Below is a small trained network, with its code and all its weights. Each question gives an input and a class and asks what happens when units are switched off, that is, made to give their printed mean instead of their output.

import numpy as np


def w(rows, s, z=0):
    codes = np.array(rows[::2]) - 128.0
    scale = np.full(codes.shape[1], s)
    scale[-1] = z or s
    return codes * scale


def f(y):
    return np.maximum(y, 0)


def log_softmax(a):
    a = a - a.max(-1, keepdims=True)
    return a - np.log(np.exp(a).sum(-1, keepdims=True))


def net(x, mask):
    res = np.array(x, float).reshape(1, 7) / 4 @ E
    y = f(res @ A[0][:, :-1].T + A[0][:, -1])
    res = res + np.where(mask, y, B[0][:, -1]) @ B[0][:, :-1]
    return log_softmax(res[-1] @ U[:, :-1].T + U[:, -1])


A, B = {}, {}
E = w([
[81,176,195,159,65,252,71,165,108,169],'x0',
[140,182,177,225,201,97,136,101,133,58],'x1',
[78,131,122,109,34,73,88,191,90,111],'x2',
[47,197,102,155,144,173,138,132,142,114],'x3',
[119,58,36,116,134,204,223,235,74,153],'x4',
[117,193,112,226,205,91,67,158,121,178],'x5',
[198,159,85,137,72,155,101,138,2,38],'x6',
],0.0074)
A[0] = w([
[144,64,60,144,218,85,152,155,171,169,93],'n0',
[128,151,123,153,144,56,105,116,113,73,70],'n1',
[142,192,191,184,185,137,102,76,178,107,1],'n2',
[114,175,132,151,126,32,75,111,169,131,179],'n3',
[93,150,154,141,122,169,123,167,162,177,51],'n4',
[113,173,98,154,135,177,125,142,103,94,145],'n5',
[41,168,113,112,114,205,144,136,165,165,169],'n6',
[103,124,151,36,91,158,72,97,201,229,197],'n7',
[125,65,196,100,99,109,63,168,128,213,126],'n8',
[136,175,84,145,109,149,102,173,63,140,133],'n9',
[140,66,196,81,81,105,68,173,153,227,70],'n10',
[139,62,163,116,193,114,135,92,203,159,90],'n11',
[144,151,183,108,67,176,79,128,90,109,133],'n12',
[93,53,63,43,53,133,149,184,96,131,150],'n13',
[43,153,118,183,135,192,130,167,154,208,183],'n14',
[114,164,133,165,124,39,97,86,133,99,146],'n15',
[73,88,148,66,98,131,106,97,160,181,215],'n16',
[133,56,96,131,196,101,177,153,120,154,141],'n17',
[157,89,143,66,94,125,144,112,103,101,26],'n18',
[95,59,62,38,66,130,173,175,96,141,172],'n19',
[74,129,125,80,140,209,132,95,154,165,202],'n20',
[38,159,138,177,134,202,140,172,157,222,132],'n21',
[80,128,131,127,137,174,147,162,125,159,142],'n22',
[131,185,63,157,84,183,61,181,48,111,165],'n23',
[134,60,66,117,210,95,155,148,143,166,186],'n24',
[82,225,133,222,177,84,105,179,140,178,93],'n25',
[105,179,138,154,154,1,51,105,171,135,241],'n26',
[119,168,161,86,133,44,110,121,142,116,9],'n27',
[128,172,60,151,95,156,78,171,48,134,80],'n28',
[107,192,133,164,160,63,106,111,158,149,196],'n29',
],0.008,0.0022)
B[0] = w([
[178,201,68,146,105,89,160,84,132,174,214],'n0',
[132,145,119,162,145,158,95,144,147,147,172],'n1',
[114,69,148,81,128,91,140,140,119,87,209],'n2',
[112,117,136,148,117,198,89,167,155,112,201],'n3',
[115,136,144,155,147,147,104,138,137,129,174],'n4',
[106,132,156,152,150,125,125,100,127,165,175],'n5',
[138,125,134,141,169,107,95,133,198,148,201],'n6',
[199,169,39,112,81,109,139,166,136,115,210],'n7',
[105,138,119,165,95,212,146,130,86,120,185],'n8',
[134,151,145,152,134,115,181,88,93,150,187],'n9',
[123,155,113,155,73,210,126,145,83,130,190],'n10',
[146,164,98,142,90,122,174,101,80,151,195],'n11',
[139,180,112,145,135,112,158,103,120,170,187],'n12',
[125,52,144,42,117,120,104,159,129,56,244],'n13',
[79,101,173,151,198,139,88,124,166,142,222],'n14',
[111,123,133,154,145,175,109,135,157,132,190],'n15',
[187,150,68,108,89,141,125,151,163,126,189],'n16',
[186,191,75,103,105,98,133,142,153,139,202],'n17',
[93,100,157,146,140,157,122,134,113,108,171],'n18',
[120,46,132,35,101,109,94,164,150,58,247],'n19',
[160,142,129,126,140,94,118,124,179,139,189],'n20',
[96,105,166,154,162,156,73,126,181,138,227],'n21',
[114,136,137,121,155,122,112,131,159,137,177],'n22',
[105,161,141,199,149,129,182,64,79,189,220],'n23',
[177,181,67,123,102,106,140,125,133,142,215],'n24',
[41,91,195,167,177,182,116,88,105,142,229],'n25',
[83,116,143,163,119,254,84,169,162,112,233],'n26',
[92,112,137,132,129,177,85,161,141,117,162],'n27',
[101,139,137,161,123,126,193,78,65,156,197],'n28',
[70,100,157,142,129,206,83,165,135,109,206],'n29',
],0.0095,0.011)
U = w([
[87,63,222,114,144,96,193,88,14,119,69],'0',
[145,63,111,50,40,163,99,200,139,62,51],'1',
[135,244,125,233,116,169,168,108,75,186,248],'2',
[75,72,227,154,213,169,48,150,209,125,120],'3',
[218,199,57,60,111,1,180,127,164,145,135],'4',
],0.0075,0.0011)

Each question gives the input, the list of numbers given to net, and the class t.
The units are the neurons (one row each of A and B). Each row of codes is followed by its name. A weight is (code - 128) times the scale printed after its matrix; where a second scale follows, it is the last column's (A, B and U).
mask holds one flag per neuron, in row order. A switched-off neuron (its flag False) gives its mean, the last column of its row in B, instead of its output. The means were averaged over made-up inputs and are rounded, as every weight is.
A unit's drop is (log p(t) with every unit on - log p(t) with that unit switched off) / (log p(t) with every unit on - log p(t) with every unit switched off).
The circuit of an input: a set's keep is (log p(t) with only the set's units on - log p(t) with every unit switched off) / (log p(t) with every unit on - log p(t) with every unit switched off). Starting from the 12 units with the biggest drops (on a tie, the unit counted first), units are removed one at a time, each time the one whose removal leaves the highest keep (on an exact tie, the one counted first), for as long as the keep stays at least 0.8.
units of the circuit, in order: the units of the circuit, biggest drop first
top k neurons: the k neurons with the biggest drops, biggest first
drop of u: that unit's drop, to one decimal
input [6,-3,-1,-5,-4,-4,-3], class 1: units of the circuit, in order	(n7)
input [-7,2,-1,-6,-1,3,4], class 2: top 2 neurons	(n19; n13)
input [-4,-6,1,-4,4,3,-1], class 4: top 2 neurons	(n0; n26)
input [7,-6,6,-2,6,6,4], class 0: top 3 neurons	(n13; n19; n28)
input [4,3,8,3,-8,-7,-2], class 1: top 3 neurons	(n7; n25; n14)
input [-6,-8,5,0,5,6,-5], class 4: top 2 neurons	(n0; n24)
input [3,0,-8,-1,2,-7,3], class 1: top 2 neurons	(n25; n23)
input [-2,0,4,6,5,-8,7], class 0: top 2 neurons	(n23; n28)
input [-2,-5,5,1,-7,0,2], class 1: top 3 neurons	(n25; n14; n21)
input [2,-3,8,-2,-2,-6,8], class 0: top 2 neurons	(n23; n28)
input [7,7,-2,-1,-4,-7,0], class 0: drop of n26	0.3
input [0,6,1,2,7,-5,-3], class 1: drop of n19	0.2
input [7,3,8,0,1,-7,4], class 0: drop of n29	0.0
input [8,-5,-4,-6,-8,-3,1], class 2: top neuron	(n19)
input [4,5,-7,-8,-4,-6,-8], class 4: drop of n11	0.2
